Each row is followed by the band that its hidden value falls in (each part has its own value, ranges and names)
-198  196  19  -77  79  11  173  114  -182  43  -60  75  -72  -283  -83  -24  23  -76  98  -110  -18  260  100  -1  96  168  169  89  -25  13  88  34  -63  33  132  -67 : K
-200  11  145  -66  -284  57  45  73  -167  -24  117  136  41  -73  199  -40  -119  65  -15  -35  225  121  291  -38  108  90  158  -130  -125  36  -70  -290  -19  -38  -43  189 : X
-63  -36  279  11  -114  28  -64  111  121  -18  -97  38  -119  -195  -63  283  -147  -41  -28  243  -102  -36  -85  38  56  46  2  210  -101  104  7  -99  -271  -107  43  109 : V
-145  36  190  -112  -78  136  84  44  -118  -27  -19  182  -57  -160  26  -22  -14  -13  -26  118  50  152  145  114  88  -35  242  14  -99  38  8  -129  -110  -4  24  107 : L
55  -145  245  -80  -10  120  88  26  -68  -42  -32  -18  -138  -166  85  -67  106  90  83  132  -15  184  -7  75  83  -197  181  -36  46  152  62  -141  -289  -101  105  30 : C
-193  -25  272  8  -182  85  -118  66  134  -46  -74  217  -51  -37  -99  304  -160  -164  -49  215  -128  -132  -8  109  67  95  -60  254  -76  -9  -38  -77  -95  -83  43  107 : V
-478  96  127  -262  -267  -68  309  55  -482  -163  3  298  -136  -237  335  -282  -158  62  78  -170  357  447  274  156  272  142  181  101  -13  42  -45  -395  -14  -17  258  178 : K
-410  140  127  -229  -226  143  166  -8  -249  -108  99  382  -113  -22  79  -125  -78  -51  -24  72  172  339  277  202  100  75  202  148  -29  87  19  -264  -21  35  128  214 : C
173  -413  303  -7  74  -59  -87  -10  177  -177  -177  -278  -64  -111  -3  133  -52  66  68  294  -250  -12  -233  61  164  -222  37  47  79  199  -156  -101  -473  -348  114  80 : D
-66  245  175  101  -115  198  -41  250  47  220  -1  212  -23  -215  -124  260  7  -147  -6  -4  -20  -152  128  -93  -74  187  49  62  -176  -100  170  57  50  145  -60  -78 : X
130  -238  256  -10  71  86  -42  6  68  -56  -116  -101  10  -138  -14  54  43  33  13  198  -148  -15  -39  56  111  -206  199  -110  -40  61  -85  -38  -271  -173  -16  37 : L
-80  -353  291  -43  -281  81  -36  -54  -78  -147  31  107  20  109  286  -89  13  44  104  -8  68  -11  108  86  198  -154  -13  -120  130  -5  -132  -302  -57  -205  104  83 : D
4  -63  183  173  -284  96  -181  114  157  119  151  -14  34  35  34  293  -23  -9  63  -30  -28  -156  91  -221  -35  131  -149  -83  -35  33  62  -104  -61  -82  -97  21 : X
-17  -54  121  90  -155  112  -112  55  56  84  110  3  119  14  6  139  17  -17  24  -39  -19  -78  176  -147  23  69  54  -193  -79  -26  -20  -57  -2  -60  -139  26 : X
57  96  139  -42  128  334  116  88  -161  147  -35  211  45  -189  -46  -166  297  -72  42  -53  -6  45  226  69  16  -160  394  -244  -70  -153  124  105  85  150  -40  -165 : C
-207  51  107  -126  10  28  162  91  -244  -53  -115  159  15  -227  63  -142  -19  -70  57  -94  63  152  173  104  193  53  235  -7  -43  -89  -68  -78  21  -9  134  -11 : K
-123  -85  232  -70  -116  101  56  56  -99  -58  -60  171  -60  -97  94  -34  13  -47  72  21  14  50  72  113  137  -45  77  52  45  -18  -13  -144  -64  -64  148  8 : D
57  -23  128  -57  215  -108  18  93  122  -68  -176  -293  -79  -355  -223  209  -175  45  -59  344  -209  171  -138  -10  82  13  249  132  -174  267  -87  13  -512  -190  -3  158 : V
-79  217  199  62  16  33  -66  250  194  97  -158  58  -117  -322  -292  431  -184  -172  -63  248  -198  -115  -96  -16  -34  225  12  347  -203  58  82  89  -223  12  25  27 : X
301  -619  383  325  -252  87  -461  -46  426  3  3  -204  232  261  90  402  43  -17  92  66  -292  -589  -121  -184  88  -176  -296  -291  82  -123  -185  -46  -86  -361  -183  -63 : V
-255  122  169  -107  -60  75  96  106  -79  -40  -93  243  -142  -171  -77  68  -69  -143  34  91  -44  128  39  151  88  111  67  290  0  30  53  -69  -88  5  202  32 : D
-145  -103  205  20  -291  230  -92  -44  17  13  162  250  -3  180  71  80  96  -66  63  -5  -5  -14  165  24  23  -18  -57  -44  81  -21  63  -146  45  -45  -3  32 : L
24  -32  241  100  -56  42  -146  95  282  50  -54  -76  -151  -136  -211  442  -77  -65  14  271  -262  -66  -197  -54  -36  75  -121  258  -41  172  108  31  -346  -127  16  35 : V
39  -80  122  135  -266  223  -103  38  -27  170  239  60  159  90  158  21  170  50  86  -210  104  -86  298  -226  -10  9  52  -413  -29  -92  64  -105  132  2  -195  -47 : X
19  414  -83  -37  414  264  190  180  -108  256  -85  92  1  -357  -398  -51  297  -193  55  -63  -189  189  150  -20  -84  78  441  -49  -106  -81  250  382  26  248  -6  -273 : D
-69  -155  199  13  -65  37  2  63  -90  -34  -113  87  73  -107  108  -19  27  -72  106  -120  -30  -78  77  33  190  -9  50  -86  33  -152  -91  -61  38  -103  94  -85 : K
356  -303  209  201  113  126  -212  26  255  110  -53  -285  155  -62  -102  213  176  23  65  77  -281  -254  -71  -178  21  -187  94  -327  -38  -31  -39  142  -196  -182  -193  -130 : V
-277  37  384  -37  -298  117  71  192  -147  -5  -172  463  -180  -225  176  89  -63  -164  88  -46  94  -114  22  199  157  76  -111  303  15  -190  93  -178  87  52  272  -72 : K
-120  -214  320  -56  -293  21  -35  6  -9  -126  4  72  -90  -55  196  95  -148  78  0  175  71  53  28  75  148  -64  9  56  -28  127  -82  -321  -240  -186  56  216 : V
-379  345  77  -47  -198  87  18  172  -26  67  49  319  -52  -130  -158  240  -205  -188  -79  70  38  67  209  15  -12  352  54  275  -189  7  65  -65  35  106  12  135 : X
-223  -12  216  -125  -178  150  70  16  -116  -78  24  269  -101  -28  74  -36  -12  -48  25  94  54  149  137  162  94  -25  108  108  23  45  17  -196  -72  -30  127  104 : C
-218  -151  165  -112  -175  -64  36  -25  -48  -181  17  10  -117  -8  86  33  -135  21  81  100  -11  230  6  73  160  44  -33  173  104  198  -78  -254  -253  -216  195  174 : D
-51  -90  235  -63  -86  128  34  46  -106  -27  -54  126  45  -149  107  -51  -8  13  -27  71  67  13  164  82  136  -104  260  -146  -123  -53  -82  -141  -60  -47  -39  80 : V
-111  -116  -3  -29  2  -44  53  -32  -146  -55  42  -103  123  -31  68  -112  41  22  132  -196  -14  185  170  -91  176  64  128  -212  59  3  -112  -64  -31  -155  30  -12 : K

New part:
43  -311  112  -315  12  -138  -144  516  115  433  -43  283  -209  189  -91  409  307  -258  197  -218  264  295  -411  186  319  -25  -177  -287  84  122  -61  99  -14  118  -72  148 : E
129  -332  -292  -53  -115  -128  27  328  -237  413  -80  207  -191  73  -265  82  338  -34  -34  15  10  328  -60  411  -195  -289  -122  -309  -127  9  198  -81  -216  375  216  -71 : T
161  45  4  102  170  -319  -457  -245  -62  362  6  217  -40  222  -32  357  -7  -112  -90  -216  -20  -136  -202  -88  320  220  -34  -21  294  78  -407  204  -248  -95  -113  161 : E
-61  49  -182  124  110  97  93  75  -153  -482  -121  -541  247  -25  30  -258  -177  132  -284  548  -524  15  390  -77  -415  85  -223  243  -97  47  334  -241  43  89  -10  217 : J
40  -354  -85  -434  219  147  -28  770  125  -40  -92  -10  -164  87  99  258  431  -424  181  -18  384  351  -418  117  123  139  108  -190  34  47  93  -26  87  173  -67  -108 : S
223  -137  -379  -120  217  103  -118  451  -11  -63  -95  -61  -71  76  60  29  587  -335  21  155  317  140  -231  157  -44  106  352  -161  -65  30  78  71  20  247  80  -299 : E
150  137  -518  317  134  124  32  -5  -309  -484  -125  -407  199  -60  22  -381  102  64  -302  580  -306  -45  329  50  -552  35  240  165  -151  1  375  -152  -37  219  199  -196 : J
34  388  149  230  -53  131  1  92  -12  -429  58  -255  242  78  47  -236  -135  0  19  339  -140  -147  -19  -100  20  90  98  212  30  246  409  46  246  -106  66  230 : P
184  519  -187  565  -80  28  -61  -515  -347  -292  127  -385  318  56  -117  -497  -194  199  -359  390  -498  -372  343  -42  -248  24  88  266  5  93  281  -20  -140  -27  262  192 : T
196  -324  -587  -60  211  -131  -158  248  -126  182  -217  -66  -50  73  -77  72  548  -137  -198  263  -25  188  103  197  -260  -7  -4  -193  -184  -44  -67  -19  -173  393  36  -190 : Q
-64  276  -72  430  245  -86  -172  -216  -222  -662  -193  -248  286  -42  199  -12  -595  229  -210  494  -501  -153  288  -328  -353  278  56  452  180  127  202  -116  79  -154  -142  68 : Z
-106  -50  -14  -67  -62  214  271  484  -44  -415  -79  -433  159  -16  -28  -252  -22  39  -58  483  -302  217  177  86  -309  -83  -248  84  -184  123  584  -244  208  161  64  248 : J
60  -280  118  -306  162  -150  -276  377  60  354  3  346  -217  184  -1  528  136  -351  187  -380  341  240  -551  26  424  174  -17  -183  290  62  -230  107  -158  -7  -126  78 : G
-85  -471  -73  -204  -26  -170  22  572  -87  233  -225  242  -179  38  -120  344  69  -8  88  67  -40  484  -95  247  -160  -193  -314  -212  -49  70  216  -146  -33  271  -41  50 : J
38  -367  117  -356  157  -98  -223  642  63  280  -51  525  -308  133  45  615  176  -411  356  -394  554  401  -721  91  384  118  159  -245  288  91  -71  95  -60  46  -100  -120 : G
223  505  -332  667  63  -65  -178  -719  -458  -313  63  -357  308  41  -72  -422  -278  243  -468  383  -570  -432  426  -106  -358  121  169  329  77  28  120  -39  -266  -35  226  56 : T
-109  265  315  222  -118  -28  2  53  -54  -301  8  -100  203  64  -12  -41  -458  157  27  260  -333  -35  31  -122  5  19  -202  229  111  252  387  -37  183  -153  -28  402 : Z
-59  448  331  294  39  48  -99  -15  -11  -555  14  -159  255  66  160  -44  -489  67  63  277  -206  -182  -61  -273  68  220  93  353  228  282  325  43  278  -282  -77  268 : P
79  153  -70  -121  277  273  -58  156  65  -451  83  -590  205  100  152  -203  149  -286  -157  236  -67  -125  -47  -187  80  382  90  192  69  38  56  -43  38  -52  -44  191 : G
206  -216  -436  103  34  -266  -213  76  -211  388  -143  223  -93  99  -183  143  361  -31  -123  98  -19  150  7  241  -145  -129  -11  -221  -85  13  -44  64  -244  317  105  -129 : Z
216  569  -155  589  86  -81  -287  -507  -223  -337  44  -190  311  90  37  -255  -189  106  -235  344  -297  -424  163  -203  -75  206  293  304  131  162  87  151  -32  -136  97  64 : Q
223  288  -448  267  278  141  -135  -118  -126  -506  -53  -554  285  41  122  -368  240  -82  -312  537  -207  -258  249  -122  -270  267  307  219  -84  34  116  13  23  89  76  -94 : P
155  -265  -201  -295  206  90  -119  608  54  67  -64  95  -178  99  58  225  522  -427  150  -63  450  266  -442  156  139  122  279  -229  41  32  27  66  0  195  16  -229 : S
123  -182  -273  -46  76  -54  -76  389  -60  61  -147  52  -49  73  -47  85  363  -134  15  201  92  207  -91  173  -117  -48  58  -157  -103  77  155  16  17  259  49  -114 : Q
39  -116  -165  -110  187  103  -19  500  26  -286  -154  -163  20  36  114  47  231  -182  45  297  82  184  -99  35  -131  106  120  -10  -48  99  236  -47  172  149  -34  -93 : P
159  37  -403  191  36  42  -10  202  -189  -206  -115  -128  87  3  -40  -201  270  -23  -103  417  -63  72  97  148  -322  -63  209  -14  -161  73  345  -29  24  256  177  -179 : Z
-49  126  -127  194  34  216  194  260  -213  -654  -106  -374  183  -81  69  -284  -214  103  -97  530  -301  90  202  10  -473  8  92  227  -69  104  612  -246  172  87  123  -13 : T
131  319  181  262  -87  -196  -266  -252  -52  182  120  83  118  209  -114  37  -115  19  -38  -28  -140  -227  -109  -58  297  66  -79  59  172  208  -34  206  -58  -137  29  350 : P
34  182  183  286  -201  -261  -133  -407  -250  329  128  28  85  166  -273  -3  -366  229  -211  -61  -493  -138  130  42  75  -91  -429  63  152  116  14  -10  -279  -73  91  522 : T
-43  190  186  -87  203  293  13  408  113  -644  8  -369  156  47  246  -58  -100  -230  94  247  54  -3  -210  -199  78  320  195  232  153  169  312  -43  295  -149  -91  120 : S
108  -275  114  -367  25  -29  -157  581  95  404  76  378  -253  189  -69  401  368  -436  297  -388  526  309  -678  172  472  42  80  -309  180  97  -38  142  -82  88  15  21 : G
27  231  -5  141  -134  199  164  279  -49  -396  25  -339  222  29  -46  -360  41  16  -15  464  -183  12  84  60  -162  -73  1  108  -152  201  578  -61  237  84  162  202 : Z
37  -259  62  -370  97  89  -43  689  142  84  -36  87  -160  124  35  266  359  -368  224  -93  365  305  -456  136  235  71  49  -204  66  105  103  38  101  114  -45  11 : S

Part 3:
-123  -105  239  85  341  417  208  -102  -420  646  144  32  -5  -323  0  -452  -212  -443  -77  -101  -91  230  393  157  -15  153  263  530  -44  119  175  499  256  -559  133  -170 : R
345  -183  -116  68  270  -47  78  10  524  -258  166  338  -2  523  153  53  73  126  93  143  -170  -393  -156  157  52  -145  -192  -222  -115  -293  -265  -465  -297  350  -125  295 : N
84  -305  -4  65  -239  48  -38  -262  -113  448  111  -27  82  -212  -368  59  -107  30  -51  -392  -451  357  397  327  19  -185  56  357  -172  -63  -203  306  31  -94  -64  -173 : B
24  126  -168  114  245  732  218  350  -225  434  106  -125  277  178  49  -176  -327  -455  -385  -106  -155  325  365  377  -97  10  180  498  -15  65  275  119  70  -399  104  -145 : W
155  111  153  124  693  437  349  287  122  107  152  229  81  392  358  -335  -15  -373  -183  228  70  -238  52  47  52  142  87  193  -57  -34  166  -117  19  -112  73  111 : N
125  298  -393  -110  -221  342  -158  -72  -83  -43  -29  -566  105  -104  -183  46  -211  188  81  -116  314  -65  -17  -40  -156  51  -5  -52  19  157  64  -49  -52  -310  57  -434 : N
311  -103  64  101  448  -34  221  43  423  -128  83  410  -127  409  180  -161  156  81  54  215  -26  -505  -169  -17  148  -16  -45  -80  -173  -197  -320  -242  -134  112  5  160 : H
-113  -63  255  79  368  437  243  -57  -415  657  107  24  -16  -309  17  -479  -189  -430  -110  -78  -50  199  377  114  9  175  288  558  -44  146  165  510  284  -587  163  -212 : R
-21  -11  151  -221  -154  -131  -267  -677  -124  67  132  -434  -89  -586  -174  -137  -17  252  491  -127  337  -136  30  -300  -45  186  -48  -187  40  203  113  143  106  -90  -52  -290 : Y
287  -98  -49  21  212  -90  -104  -156  550  -317  315  223  86  438  124  144  86  110  244  125  -80  -397  -116  51  94  -50  -211  -425  -126  -153  -29  -520  -267  464  -177  347 : U
97  -243  -226  78  -235  306  -44  -36  -82  376  181  -102  281  48  -262  168  -274  -140  -196  -382  -539  509  444  561  -103  -256  -13  347  -81  -118  0  75  -89  -2  -121  -37 : W
-25  44  215  84  461  427  416  212  -315  634  -35  77  -81  -128  35  -542  -122  -333  -291  -16  16  138  272  70  50  160  339  645  -65  131  12  436  313  -563  253  -282 : Y
106  178  -222  -89  -198  188  -69  -134  -133  136  -90  -415  -33  -242  -268  -69  -120  246  76  -154  237  -45  25  -89  -52  54  89  97  -52  161  -115  163  70  -377  116  -489 : B
183  -231  302  117  438  154  438  300  122  420  170  314  146  366  96  -208  21  -294  -447  -128  -455  374  354  377  65  -99  31  518  -87  -174  19  -48  74  357  -58  214 : N
268  6  -240  -264  -404  -286  -261  -265  352  -278  99  -459  89  52  -248  279  -2  563  219  -212  90  62  -99  -3  -114  -119  -307  -364  68  -17  -44  -506  -181  651  -207  -68 : A
8  -424  19  39  -180  -10  -27  -357  -212  500  156  40  -36  -329  -330  -86  -190  -34  67  -345  -443  393  374  375  -51  -146  46  345  -98  -92  -183  338  44  -142  -57  -79 : R
92  259  -223  -115  -185  241  -146  -195  -132  37  -25  -529  34  -258  -212  -40  -134  204  145  -126  345  -91  9  -149  -99  110  43  -17  -17  206  44  92  38  -346  77  -469 : H
181  85  -176  -48  240  176  -225  -266  369  -430  308  -50  112  262  265  59  -48  11  427  242  259  -589  -213  -100  -33  95  -204  -552  11  -35  202  -492  -281  115  -135  197 : A
206  -62  -371  50  -358  166  -71  111  97  238  86  -154  221  185  -417  277  -198  139  -235  -369  -416  420  289  443  -16  -250  4  205  -171  -42  -152  -61  -91  99  -43  -140 : U
82  -313  19  32  -238  -17  -16  -285  -112  454  73  -20  14  -262  -379  4  -85  95  -18  -368  -399  319  356  275  29  -167  70  355  -159  -51  -255  321  65  -106  -40  -200 : B
123  119  -221  -70  -215  145  -23  -91  -108  191  -111  -352  -48  -210  -310  -63  -112  260  6  -192  131  27  57  -16  -40  -3  96  170  -77  118  -202  179  68  -336  114  -473 : B
140  13  222  115  605  359  354  351  155  266  244  261  194  448  259  -242  -30  -414  -332  71  -181  107  235  223  84  63  69  293  -67  -33  257  -165  62  184  3  234 : A
157  170  6  -76  263  68  -185  -411  236  -382  193  -133  -50  -14  200  -95  77  129  513  254  499  -736  -271  -380  22  229  -118  -506  -33  73  104  -241  -133  -98  -37  -43 : H
208  295  -209  -60  217  178  -230  -175  384  -471  248  -150  82  269  188  64  -5  112  389  261  438  -655  -281  -246  18  185  -141  -598  -50  98  204  -479  -213  43  -42  56 : U
161  -179  -328  55  -326  213  -64  56  42  309  139  -112  254  151  -350  249  -246  25  -227  -390  -527  495  368  544  -58  -286  -23  272  -120  -93  -94  -35  -107  107  -94  -60 : A
18  -100  -125  89  -3  519  41  61  -194  439  213  -132  319  41  -104  5  -304  -358  -246  -279  -375  467  474  473  -102  -108  70  411  -39  -9  231  128  1  -175  -48  -55 : W
122  -324  445  108  448  -24  512  174  3  630  37  439  -117  83  -16  -416  92  -173  -359  -121  -413  283  328  238  166  -50  182  657  -144  -122  -252  263  238  84  77  43 : Y
140  -118  -171  124  -249  216  -78  19  22  360  224  -50  289  120  -383  249  -175  -73  -228  -400  -516  484  451  463  45  -191  52  261  -236  -3  8  77  -27  78  -71  -46 : U
195  -63  -60  -225  -372  -274  -299  -484  194  -181  150  -460  85  -184  -257  213  29  450  318  -252  94  35  0  -76  -97  -58  -271  -303  26  10  13  -265  -120  486  -223  -119 : N
340  156  -233  -224  -353  -353  -227  -140  469  -346  61  -399  35  172  -300  301  98  663  170  -154  191  -78  -196  -129  -5  -62  -256  -438  -53  53  -127  -531  -150  661  -129  -114 : U
-7  -429  77  32  -161  -8  -13  -373  -221  539  152  50  -31  -356  -319  -108  -169  -52  57  -348  -449  397  399  351  -26  -134  67  376  -98  -73  -169  371  72  -142  -57  -81 : R
178  26  -181  -228  -379  -154  -324  -351  222  -178  186  -498  168  -63  -244  267  -58  391  254  -242  87  103  21  0  -107  -55  -253  -330  44  61  131  -367  -128  502  -209  -84 : A
94  33  178  -54  352  0  -199  -586  207  -282  262  19  -105  -143  237  -182  115  46  627  278  429  -789  -215  -404  79  259  -81  -489  -62  65  100  -116  -88  -154  -53  36 : B

2  5  -266  -56  168  -72  248  -58  -53  47  161  -29  -182  167  -173  130  359  284  -30  49  -2  -23  -39  -229  -181  -188  109  22  32  -47  35  -200  68  -110  2  -133 : gokiv
-78  38  113  -271  48  -163  36  310  -556  42  318  381  371  -45  161  -168  -12  -95  177  68  255  142  -7  102  -255  858  101  -87  12  74  -149  11  0  619  -48  -73 : Moti
55  81  -279  -190  273  58  262  -141  20  36  86  25  -291  122  -225  165  510  463  -35  53  28  -98  -74  -211  -171  -255  160  71  0  -155  79  -212  109  -132  -22  -93 : nad
9  -94  23  265  -252  -249  101  257  75  88  62  -236  -130  143  -44  80  -99  9  -20  210  191  -18  -52  -156  16  -178  -133  -61  276  162  -254  -256  -190  -147  88  -149 : rufem
-2  157  585  -50  220  190  -298  127  -106  -228  -172  -176  119  -13  66  -271  -261  -162  36  240  -476  -176  -64  368  -154  18  -58  -169  108  -152  -171  -53  -72  502  -341  306 : nad
22  0  -64  52  -11  -120  128  120  68  57  46  -98  -227  114  -114  99  104  227  -31  135  142  -16  -79  -144  -55  -163  36  -9  142  53  -131  -225  -79  -122  32  -132 : rufem
79  74  -218  -188  180  81  182  -48  136  49  -86  57  -363  -1  -183  193  403  544  14  110  212  -88  -79  -142  -97  -271  150  113  70  -79  -8  -265  21  -199  25  -102 : Zakur
86  27  -72  -160  72  48  142  11  57  66  30  -13  -264  55  -124  115  253  352  -28  66  144  9  -85  -170  -53  -142  86  27  58  -66  -25  -151  24  -126  18  -95 : Zakur
53  12  -303  -186  200  47  296  -162  -80  58  157  22  -186  125  -170  150  527  363  -14  17  4  -62  -20  -275  -184  -201  84  47  -29  -151  110  -176  146  -106  46  -103 : gokiv
-37  114  312  -315  59  -110  -102  389  -342  15  157  368  89  -106  145  -192  -156  105  89  37  355  206  -112  171  -118  820  214  -89  -53  123  -218  35  -78  542  2  -114 : rufem
93  11  -233  -218  128  109  165  -43  117  61  -135  91  -310  -71  -142  212  381  520  60  108  256  -49  -40  -138  -92  -278  120  132  93  -45  3  -258  21  -234  46  -89 : vafar
45  68  528  -22  64  149  -252  160  -7  -136  -145  -224  17  8  48  -185  -306  -124  -4  193  -321  -36  -81  216  -54  -51  -65  -148  148  -77  -173  -30  -87  268  -260  209 : Zakur
98  -89  -4  -175  20  88  160  -117  -149  53  216  -126  -114  150  -34  9  264  121  -87  -100  -147  114  -4  -320  -76  -98  -36  -88  -134  -123  112  26  164  -43  133  -83 : nad
-90  -60  9  216  67  -183  30  99  -100  -51  111  -234  46  213  -62  -25  -114  -144  -10  143  -302  19  6  -49  -204  -171  -11  -104  166  93  -102  -180  -55  38  -163  -14 : Moti
163  -59  31  -281  -8  203  99  -65  -9  75  11  -35  -184  -14  -37  84  241  269  -12  -10  77  93  -35  -224  -11  -135  -11  2  -2  -130  56  -24  105  -130  68  -28 : vafar
67  33  -248  -211  219  70  269  -158  -56  54  165  7  -217  141  -186  136  492  368  -47  -1  -17  -32  -51  -266  -162  -191  120  35  -37  -170  114  -136  152  -109  0  -90 : gokiv
106  -15  -40  -221  70  125  83  -3  56  51  -62  18  -228  -29  -84  118  202  342  13  60  134  58  -58  -131  -54  -166  86  49  72  -54  -1  -124  36  -152  -10  -46 : vafar
-4  57  345  -260  -91  -106  -29  381  -496  47  284  293  335  -72  209  -224  -97  -140  133  103  314  86  -57  132  -121  870  -19  -139  34  24  -232  59  -57  666  14  -32 : nad
124  -31  131  -257  25  138  25  29  -14  54  51  -30  -163  29  -44  29  57  189  -42  -15  32  183  -84  -149  -17  -18  76  -33  26  -74  10  30  68  -72  -56  -22 : vafar
47  -52  -328  -193  188  58  296  -206  -154  66  211  -4  -89  156  -144  142  495  253  -1  -29  -102  20  27  -326  -218  -188  64  26  -41  -150  169  -118  201  -116  13  -88 : Moti
-35  -29  -338  5  168  -121  263  -67  -66  42  160  -37  -150  182  -173  146  342  249  -7  59  -34  -17  -5  -237  -222  -221  109  29  51  1  36  -239  61  -138  -4  -144 : Moti
-42  -46  -365  122  77  -201  286  -10  -14  65  144  -90  -180  191  -174  178  324  242  -5  117  50  -72  -4  -253  -187  -292  46  35  117  54  -31  -317  -7  -192  60  -184 : gokiv
79  -4  2  -175  77  32  146  -11  -74  59  202  -60  -164  153  -101  37  205  189  -90  -25  -20  104  -87  -232  -68  -28  78  -58  -23  -97  29  -16  92  -39  -8  -88 : nad
71  -11  -125  -152  72  47  101  45  92  56  -101  47  -249  -44  -108  158  202  384  46  115  220  18  -55  -99  -76  -199  109  83  134  13  -50  -215  -20  -188  -7  -79 : vafar
2  -162  79  281  -322  -243  0  337  79  76  -64  -211  -55  29  30  72  -271  -64  55  247  234  41  -11  -61  22  -171  -155  -46  356  265  -301  -268  -246  -164  58  -110 : vafar
88  -3  491  -353  -244  51  -151  442  -421  67  59  326  386  -278  306  -206  -222  -150  236  175  474  104  -28  229  -22  844  -124  -95  161  33  -284  74  -110  614  6  72 : vafar
58  -9  -36  -14  -20  -37  94  105  100  57  -35  -77  -232  46  -97  113  101  259  -2  143  171  -7  -71  -119  -34  -190  29  18  164  28  -116  -215  -70  -154  10  -92 : Zakur
-49  -68  -346  56  136  -141  245  -63  -86  40  153  -74  -91  189  -148  142  291  168  16  71  -85  -2  30  -243  -238  -245  66  20  80  34  33  -249  54  -146  -13  -136 : Moti
-3  -56  293  205  -135  -91  -155  283  91  -44  -167  -245  -41  11  29  -40  -360  -99  35  262  -43  -2  -43  116  -21  -184  -98  -83  309  157  -275  -203  -216  0  -130  48 : vafar
6  36  357  -355  -43  -27  -162  411  -352  27  38  393  189  -235  222  -179  -222  45  178  80  420  219  -58  221  -95  799  125  -58  31  140  -231  40  -94  517  -1  -42 : vafar
-96  84  190  -246  157  -168  -53  298  -389  -16  239  312  77  -6  106  -192  -99  84  44  -35  160  234  -78  97  -202  720  261  -109  -148  142  -133  30  -18  506  14  -153 : nad
-1  -2  338  118  -14  5  -211  240  88  -99  -244  -202  -34  -40  23  -69  -338  -58  58  272  -129  -39  -50  209  -60  -192  -49  -69  287  96  -245  -192  -190  72  -219  126 : vafar
-46  48  281  101  161  -22  -111  96  -67  -130  23  -250  19  162  -46  -133  -188  -138  -47  157  -428  -33  -61  105  -165  -127  10  -147  124  -28  -115  -91  -48  194  -273  117 : gokiv
23  0  399  -212  -144  -20  -44  296  -544  18  267  159  478  -59  249  -254  -104  -323  158  136  107  15  10  127  -135  736  -187  -176  75  -58  -192  79  -19  691  -27  85 : gokiv
